Below is a small trained network, with its code and all its weights. Each question gives an input and a target symbol and asks what happens when units are switched off, that is, made to give their printed mean instead of their output.

import numpy as np


def w(rows, s, z=0):
    codes = np.array(rows[::2]) - 128.0
    scale = np.full(codes.shape[1], s)
    scale[-1] = z or s
    return codes * scale


def f(y):
    return np.maximum(y, 0)


def softmax(a):
    e = np.exp(a - a.max(-1, keepdims=True))
    return e / e.sum(-1, keepdims=True)


def log_softmax(a):
    a = a - a.max(-1, keepdims=True)
    return a - np.log(np.exp(a).sum(-1, keepdims=True))


def net(x, mask):
    ids = ['ΘΛΣΩβγημπτφ'.index(c) for c in x.split()]
    T = len(ids)
    res = E[ids] + P[:T]
    q, k, v = (res @ M[0].T for M in (Q, K, V))
    z = softmax(np.where(np.tri(T) > 0, q @ k.T / 3**0.5, -1e9)) @ v
    res = res + np.where(mask[0], z, O[0][:, -1]) @ O[0][:, :-1]
    y = f(res @ A[0][:, :-1].T + A[0][:, -1])
    res = res + np.where(mask[1:13], y, B[0][:, -1]) @ B[0][:, :-1]
    return log_softmax(res[-1] @ U[:, :-1].T + U[:, -1])


Q, K, V, O, A, B = {}, {}, {}, {}, {}, {}
E = w([
[28,57,159,151,120],'Θ',
[94,154,157,148,214],'Λ',
[42,108,140,208,76],'Σ',
[120,189,128,148,190],'Ω',
[149,164,136,70,201],'β',
[71,63,148,76,114],'γ',
[77,148,157,193,156],'η',
[89,136,141,147,144],'μ',
[97,108,152,89,162],'π',
[76,111,144,146,123],'τ',
[7,46,146,183,47],'φ',
],0.017)
P = w([
[144,138,10,140,99],'0',
[188,71,228,99,212],'1',
[106,164,182,74,100],'2',
[65,103,49,166,174],'3',
[195,114,216,187,103],'4',
[84,192,202,64,123],'5',
[61,87,48,150,166],'6',
[203,60,184,173,122],'7',
[78,211,194,32,115],'8',
[67,100,46,143,183],'9',
[191,59,219,119,197],'10',
],0.014)
Q[0] = w([
[100,165,4,73,77],'H0',
[131,187,116,121,67],'H0',
[217,134,209,144,64],'H0',
],0.017)
K[0] = w([
[245,10,80,206,161],'H0',
[191,71,195,185,151],'H0',
[45,112,218,147,206],'H0',
],0.013)
V[0] = w([
[49,50,150,144,78],'H0',
[88,202,158,251,124],'H0',
[90,90,106,96,211],'H0',
],0.02)
O[0] = w([
[130,90,139,3,178,202],'H0',
[96,160,180,153,200,246],'H0',
[120,169,151,53,45,159],'H0',
],0.017,0.011)
A[0] = w([
[87,113,164,111,101,154],'N0',
[117,55,162,142,120,111],'N1',
[75,167,98,133,120,215],'N2',
[68,177,118,116,113,105],'N3',
[98,146,51,88,87,120],'N4',
[63,169,133,97,140,145],'N5',
[121,187,174,124,98,125],'N6',
[100,131,120,75,140,89],'N7',
[193,119,158,153,142,253],'N8',
[82,118,6,121,155,127],'N9',
[177,85,143,162,123,142],'N10',
[154,118,209,88,110,237],'N11',
],0.016,0.0039)
B[0] = w([
[110,139,172,141,158,190],'N0',
[167,118,89,92,138,168],'N1',
[129,161,85,81,162,186],'N2',
[174,117,89,92,133,185],'N3',
[194,120,172,162,126,162],'N4',
[170,73,129,90,47,248],'N5',
[98,82,145,171,103,201],'N6',
[98,74,94,190,119,254],'N7',
[129,86,128,53,142,153],'N8',
[85,249,186,138,161,157],'N9',
[157,115,115,68,167,140],'N10',
[130,240,119,161,123,247],'N11',
],0.018,0.028)
U = w([
[46,150,166,129,43,108],'Θ',
[128,82,84,109,61,89],'Λ',
[92,73,147,193,183,235],'Σ',
[115,136,15,144,164,115],'Ω',
[158,157,92,147,141,3],'β',
[96,175,155,144,136,62],'γ',
[201,114,89,62,199,111],'η',
[97,214,106,37,154,152],'μ',
[125,190,147,75,165,193],'π',
[81,173,159,71,150,178],'τ',
[1,204,116,134,119,54],'φ',
],0.006,0.0034)

Each question gives the input, a string of symbols that net reads in full, and the target symbol t.
The units are the heads (3 rows each of Q, K, V and O) and the neurons (one row each of A and B). Each row of codes is followed by its name. A weight is (code - 128) times the scale printed after its matrix; where a second scale follows, it is the last column's (O, A, B and U).
mask holds one flag per unit, heads first, then neurons. A switched-off unit (its flag False) gives its mean, the last column of its rows in O or B, instead of its output. The means were averaged over made-up inputs and are rounded, as every weight is.
A unit's drop is (log p(t) with every unit on - log p(t) with that unit switched off) / (log p(t) with every unit on - log p(t) with every unit switched off).
The circuit of an input: a set's keep is (log p(t) with only the set's units on - log p(t) with every unit switched off) / (log p(t) with every unit on - log p(t) with every unit switched off). Starting from the 12 units with the biggest drops (on a tie, the unit counted first), units are removed one at a time, each time the one whose removal leaves the highest keep (on an exact tie, the one counted first), for as long as the keep stays at least 0.8.
units of the circuit, in order: the units of the circuit, biggest drop first
unit that matters most: the unit with the biggest drop
k most important neurons: the k neurons with the biggest drops, biggest first
input Σ Λ Ω Σ Θ μ η Ω Λ Λ, target Σ: units of the circuit, in order => [H0, N7]
input Σ Ω γ Θ Σ Ω φ φ Θ Ω, target Σ: 4 most important neurons => [N7, N11, N2, N3]
input Ω μ π φ φ Σ Σ Θ γ, target Θ: unit that matters most => N11
input Ω η Ω φ φ Ω η Ω, target Σ: units of the circuit, in order => [H0, N11]
input Ω Ω Ω φ Σ Θ Ω, target Ω: 4 most important neurons => [N2, N11, N3, N5]
input Ω Ω Ω φ φ Ω η β Ω Ω β, target Σ: 3 most important neurons => [N11, N5, N6]
input Θ φ γ τ Σ φ μ γ Θ η, target Θ: 2 most important neurons => [N7, N5]
input φ Σ Ω Ω φ Θ γ Ω φ Λ, target φ: units of the circuit, in order => [N9, N7, H0, N11]
input φ Ω Ω Θ Σ Σ Ω Ω τ η Ω, target μ: units of the circuit, in order => [N6, N11, H0]
input φ η Σ Ω τ Ω Σ, target φ: 2 most important neurons => [N9, N7]
input Λ η φ β, target Λ: 3 most important neurons => [N11, N6, N9]
input β φ φ φ Ω μ, target Θ: units of the circuit, in order => [N5, N1]
input Λ Λ Ω Ω β Ω β φ, target Σ: 4 most important neurons => [N11, N5, N6, N9]
input Ω γ Ω Σ Ω β γ Ω φ φ μ, target Ω: units of the circuit, in order => [N7, H0, N11]
input π β φ Ω Ω Λ Θ, target π: 3 most important neurons => [N9, N4, N7]
input β Ω φ Ω Ω Ω β τ Ω Λ Λ, target Σ: 3 most important neurons => [N11, N5, N6]
input Ω Ω Λ φ Ω, target Θ: most important neuron => [N6]
input μ Ω Λ Ω β η π, target μ: 4 most important neurons => [N7, N6, N9, N4]
input φ Λ Ω Σ Ω τ β, target φ: units of the circuit, in order => [N7, N9, N11, H0]
input β φ Ω, target Θ: unit that matters most => N1
input Ω γ Σ Λ τ Θ β τ Ω, target Λ: units of the circuit, in order => [N5, N9]
input η φ μ Λ, target η: units of the circuit, in order => [N11, N6]
